Below is a small trained network, with its code and all its weights. Each question gives an input and a class and asks what happens when units are switched off, that is, made to give their printed mean instead of their output.

import numpy as np


def w(rows, s, z=0):
    codes = np.array(rows[::2]) - 128.0
    scale = np.full(codes.shape[1], s)
    scale[-1] = z or s
    return codes * scale


def norm(h):
    return h / np.sqrt((h * h).mean(-1, keepdims=True) + 1e-5)


def f(y):
    return y / 2 * (1 + np.tanh(0.7978845608 * (y + 0.044715 * y**3)))


def log_softmax(a):
    a = a - a.max(-1, keepdims=True)
    return a - np.log(np.exp(a).sum(-1, keepdims=True))


def net(x, mask):
    res = np.array(x, float).reshape(1, 5) / 4 @ E
    u = 0
    for l in range(3):
        y = f(norm(res) @ A[l][:, :-1].T + A[l][:, -1])
        res = res + np.where(mask[u : u + 7], y, B[l][:, -1]) @ B[l][:, :-1]
        u += 7
    return log_softmax(norm(res)[-1] @ U[:, :-1].T + U[:, -1])


A, B = {}, {}
E = w([
[133,61,192,83,32],'x0',
[255,99,104,138,100],'x1',
[98,227,30,122,102],'x2',
[187,164,169,92,189],'x3',
[152,143,141,59,113],'x4',
],0.0044)
A[0] = w([
[103,161,102,62,201,88],'L0N1',
[44,120,205,34,91,107],'L0N2',
[215,111,191,61,124,178],'L0N3',
[222,135,35,23,175,140],'L0N4',
[46,108,26,169,34,23],'L0N5',
[119,143,168,130,107,7],'L0N6',
[154,105,115,3,223,153],'L0N7',
],0.0044,0.0015)
B[0] = w([
[184,58,113,149,28,171],'L0N1',
[174,253,61,125,80,232],'L0N2',
[105,170,147,130,188,252],'L0N3',
[111,80,46,99,92,232],'L0N4',
[216,77,138,132,154,194],'L0N5',
[107,58,205,100,177,90],'L0N6',
[53,67,43,237,154,209],'L0N7',
],0.0047,0.0017)
A[1] = w([
[96,3,139,173,150,146],'L1N1',
[38,160,119,94,174,206],'L1N2',
[118,104,145,136,74,241],'L1N3',
[61,168,186,140,116,187],'L1N4',
[98,94,188,70,48,2],'L1N5',
[71,100,202,118,187,154],'L1N6',
[61,119,192,103,38,226],'L1N7',
],0.0061,0.00079)
B[1] = w([
[86,127,104,119,120,221],'L1N1',
[201,113,165,103,71,251],'L1N2',
[141,163,74,117,223,173],'L1N3',
[98,72,93,59,180,201],'L1N4',
[197,80,107,207,170,205],'L1N5',
[84,110,175,88,68,209],'L1N6',
[207,69,33,155,255,252],'L1N7',
],0.0066,0.0019)
A[2] = w([
[98,179,186,196,89,123],'L2N1',
[24,162,71,164,138,162],'L2N2',
[158,174,98,254,196,91],'L2N3',
[169,72,128,83,143,252],'L2N4',
[114,133,224,108,128,123],'L2N5',
[175,172,56,41,113,190],'L2N6',
[167,85,98,72,180,240],'L2N7',
],0.0065,0.0019)
B[2] = w([
[165,44,120,184,139,118],'L2N1',
[194,102,156,111,132,181],'L2N2',
[184,75,120,220,94,188],'L2N3',
[94,240,130,125,100,212],'L2N4',
[143,47,227,171,2,140],'L2N5',
[52,102,172,37,200,253],'L2N6',
[41,123,91,148,103,235],'L2N7',
],0.0059,0.0043)
U = w([
[219,75,20,234,194,153],'0',
[59,129,46,2,204,224],'1',
[134,95,220,128,110,3],'2',
],0.0079,0.0027)

Each question gives the input, the list of numbers given to net, and the class t.
The units are the neurons (one row each of A and B). Each row of codes is followed by its name. A weight is (code - 128) times the scale printed after its matrix; where a second scale follows, it is the last column's (A, B and U).
mask holds one flag per neuron, layer by layer. A switched-off neuron (its flag False) gives its mean, the last column of its row in B, instead of its output. The means were averaged over made-up inputs and are rounded, as every weight is.
A unit's drop is (log p(t) with every unit on - log p(t) with that unit switched off) / (log p(t) with every unit on - log p(t) with every unit switched off).
The circuit of an input: a set's keep is (log p(t) with only the set's units on - log p(t) with every unit switched off) / (log p(t) with every unit on - log p(t) with every unit switched off). Starting from the 12 units with the biggest drops (on a tie, the unit counted first), units are removed one at a time, each time the one whose removal leaves the highest keep (on an exact tie, the one counted first), for as long as the keep stays at least 0.8.
circuit, biggest first: the units of the circuit, biggest drop first
unit that matters most: the unit with the biggest drop
top k neurons: the k neurons with the biggest drops, biggest first
k most important neurons of layer l: the k neurons of layer l with the biggest drops, biggest first
input [-4,-2,-6,7,1], class 2: circuit, biggest first => L2N5, L1N7
input [-5,-5,-5,2,7], class 2: top neuron => L2N5
input [-7,-6,1,6,-2], class 0: 3 most important neurons of layer 0 => L0N1, L0N7, L0N3
input [8,1,-7,-6,7], class 0: circuit, biggest first => L1N5, L1N7
input [-6,-2,-2,5,3], class 0: 2 most important neurons of layer 0 => L0N7, L0N1
input [7,-6,-7,-5,-5], class 0: top 2 neurons => L1N7, L1N5
input [4,-5,-5,-4,-1], class 0: top 4 neurons => L1N7, L1N5, L0N2, L2N6
input [7,6,-4,0,4], class 0: top 2 neurons => L1N5, L2N6
input [-8,-3,-5,-3,-1], class 2: top 2 neurons => L1N7, L1N6
input [-7,-5,-2,-2,4], class 2: 2 most important neurons of layer 1 => L1N7, L1N2
input [-6,-6,0,5,-6], class 2: top 2 neurons => L1N7, L0N2
input [-1,-3,4,-8,-2], class 0: 2 most important neurons of layer 2 => L2N2, L2N6
input [4,6,7,2,-5], class 1: top 2 neurons => L2N6, L1N5
input [6,-1,2,-5,-1], class 0: unit that matters most => L1N5
input [5,1,-8,-4,6], class 0: top 2 neurons => L1N5, L1N7
input [-3,-2,-1,1,-2], class 2: top 2 neurons => L1N7, L0N2
input [-8,-7,-2,6,-2], class 2: 2 most important neurons of layer 2 => L2N5, L2N6
input [-6,-4,8,-1,-7], class 0: 2 most important neurons of layer 2 => L2N3, L2N2
input [-8,-4,-8,-4,4], class 2: 2 most important neurons of layer 2 => L2N5, L2N6
input [-2,-1,4,5,-5], class 0: unit that matters most => L2N3
input [-5,-8,-4,-1,-1], class 2: 2 most important neurons of layer 1 => L1N2, L1N6
input [6,-2,1,-5,6], class 0: 3 most important neurons of layer 1 => L1N7, L1N5, L1N6
input [-5,8,0,-3,6], class 1: 2 most important neurons of layer 1 => L1N5, L1N7
